Here is a tiny trained network, its code and every weight. The questions are about switching its units off for an input and a class, where a switched-off unit gives its printed mean instead of its output.

import numpy as np


def w(rows, s, z=0):
    codes = np.array(rows[::2]) - 128.0
    scale = np.full(codes.shape[1], s)
    scale[-1] = z or s
    return codes * scale


def norm(h):
    return h / np.sqrt((h * h).mean(-1, keepdims=True) + 1e-5)


def f(y):
    return np.maximum(y, 0)


def log_softmax(a):
    a = a - a.max(-1, keepdims=True)
    return a - np.log(np.exp(a).sum(-1, keepdims=True))


def net(x, mask):
    res = np.array(x, float).reshape(1, 5) / 4 @ E
    u = 0
    for l in range(2):
        y = f(norm(res) @ A[l][:, :-1].T + A[l][:, -1])
        res = res + np.where(mask[u : u + 8], y, B[l][:, -1]) @ B[l][:, :-1]
        u += 8
    return log_softmax(norm(res)[-1] @ U[:, :-1].T + U[:, -1])


A, B = {}, {}
E = w([
[226,188,94,101,100,63,59],'x0',
[100,103,89,149,199,181,175],'x1',
[177,188,154,207,16,91,212],'x2',
[19,198,132,134,232,1,107],'x3',
[59,127,86,48,140,140,146],'x4',
],0.0055)
A[0] = w([
[206,131,142,129,32,136,93,126],'L0N0',
[120,149,149,139,71,129,180,178],'L0N1',
[149,182,157,167,93,8,109,77],'L0N2',
[126,99,92,114,147,159,77,26],'L0N3',
[205,194,81,81,123,69,18,29],'L0N4',
[94,122,112,140,125,181,204,137],'L0N5',
[105,183,98,137,141,44,164,6],'L0N6',
[122,146,139,202,202,111,85,19],'L0N7',
],0.012,0.0022)
B[0] = w([
[175,117,130,160,124,145,5,253],'L0N0',
[111,142,169,155,146,118,191,196],'L0N1',
[84,152,150,130,92,208,101,248],'L0N2',
[134,165,208,92,135,114,131,167],'L0N3',
[174,82,39,83,144,89,226,254],'L0N4',
[152,159,46,152,111,151,154,190],'L0N5',
[103,123,135,52,126,159,108,201],'L0N6',
[133,103,198,151,179,123,91,182],'L0N7',
],0.015,0.0089)
A[1] = w([
[154,159,152,146,83,163,43,90],'L1N0',
[104,129,89,108,120,71,168,2],'L1N1',
[115,157,99,65,188,120,127,147],'L1N2',
[8,139,136,74,87,108,113,51],'L1N3',
[67,100,109,65,127,242,117,141],'L1N4',
[135,136,156,104,160,75,55,152],'L1N5',
[191,79,154,111,55,172,79,139],'L1N6',
[201,164,195,67,106,161,153,112],'L1N7',
],0.013,0.0032)
B[1] = w([
[106,192,184,15,103,147,211,220],'L1N0',
[165,89,240,129,112,27,169,146],'L1N1',
[101,135,203,139,68,152,136,201],'L1N2',
[184,201,98,163,82,129,22,177],'L1N3',
[134,180,174,161,91,60,79,246],'L1N4',
[117,89,57,165,134,245,171,172],'L1N5',
[23,187,142,185,120,49,40,238],'L1N6',
[51,149,151,149,133,137,113,180],'L1N7',
],0.011)
U = w([
[180,66,6,132,128,64,49,2],'0',
[91,56,171,147,222,181,127,38],'1',
[148,65,122,54,132,57,189,115],'2',
[80,191,161,157,75,126,34,211],'3',
[144,134,44,222,123,136,227,80],'4',
],0.012,0.004)

Each question gives the input, the list of numbers given to net, and the class t.
The units are the neurons (one row each of A and B). Each row of codes is followed by its name. A weight is (code - 128) times the scale printed after its matrix; where a second scale follows, it is the last column's (A, B and U).
mask holds one flag per neuron, layer by layer. A switched-off neuron (its flag False) gives its mean, the last column of its row in B, instead of its output. The means were averaged over made-up inputs and are rounded, as every weight is.
A unit's drop is (log p(t) with every unit on - log p(t) with that unit switched off) / (log p(t) with every unit on - log p(t) with every unit switched off).
The circuit of an input: a set's keep is (log p(t) with only the set's units on - log p(t) with every unit switched off) / (log p(t) with every unit on - log p(t) with every unit switched off). Starting from the 12 units with the biggest drops (on a tie, the unit counted first), units are removed one at a time, each time the one whose removal leaves the highest keep (on an exact tie, the one counted first), for as long as the keep stays at least 0.8.
circuit, biggest first: the units of the circuit, biggest drop first
k most important neurons: the k neurons with the biggest drops, biggest first
top k neurons in layer l: the k neurons of layer l with the biggest drops, biggest first
drop of u: that unit's drop, to one decimal
input [6,6,1,1,-2], class 2: circuit, biggest first : [L0N4]
input [-6,2,-3,0,-6], class 4: 4 most important neurons : [L0N2 L0N6 L0N0 L0N5]
input [5,8,1,2,1], class 1: top 3 neurons in layer 0 : [L0N2 L0N7 L0N5]
input [-1,3,1,-2,7], class 4: circuit, biggest first : [L0N5 L0N0]
input [-4,2,-8,8,-2], class 1: 2 most important neurons : [L0N7 L0N2]
input [8,3,-7,-5,-3], class 0: 3 most important neurons : [L0N4 L0N0 L1N0]
input [6,-3,-8,-5,0], class 0: top 2 neurons in layer 0 : [L0N4 L0N0]
input [8,-8,-7,0,-6], class 0: 2 most important neurons : [L0N4 L0N0]
input [4,0,-5,6,-6], class 1: 2 most important neurons : [L0N7 L0N4]
input [0,7,2,1,0], class 4: top 3 neurons in layer 0 : [L0N5 L0N2 L0N0]
input [-4,4,5,-4,-7], class 4: circuit, biggest first : [L0N2 L1N4]
input [-8,-2,6,-6,2], class 4: circuit, biggest first : [L0N5 L0N2]
input [8,-7,-1,-5,6], class 0: circuit, biggest first : [L0N4 L0N0]
input [6,-8,-7,-8,7], class 0: 2 most important neurons : [L0N4 L0N2]
input [-8,-3,-7,7,-3], class 1: 3 most important neurons : [L0N7 L0N2 L1N6]
input [-1,0,-4,2,1], class 1: most important neuron : [L0N2]
input [2,5,-7,2,2], class 1: top 3 neurons in layer 0 : [L0N2 L0N6 L0N7]
input [3,1,-6,-3,4], class 2: top 3 neurons in layer 0 : [L0N0 L0N2 L0N6]
input [8,-2,-6,-1,-4], class 0: 4 most important neurons : [L0N4 L0N0 L1N0 L0N1]
input [7,2,-4,6,7], class 2: most important neuron : [L0N4]
input [-4,6,0,0,3], class 4: top 2 neurons in layer 0 : [L0N5 L0N2]
input [-4,-4,-6,6,-5], class 1: top 2 neurons in layer 0 : [L0N7 L0N2]
input [2,1,-8,7,-1], class 1: top 2 neurons in layer 0 : [L0N2 L0N7]
input [4,-2,0,3,4], class 2: top 2 neurons in layer 0 : [L0N4 L0N0]
input [7,-4,-5,-6,-6], class 0: drop of L0N4 : 0.8
input [-6,5,0,4,-3], class 1: drop of L0N4 : 0.3
input [-3,5,7,2,1], class 4: drop of L0N5 : 0.4
input [6,-4,-7,0,-6], class 2: drop of L0N4 : 1.0
input [6,-3,-4,-2,3], class 2: most important neuron : [L0N4]
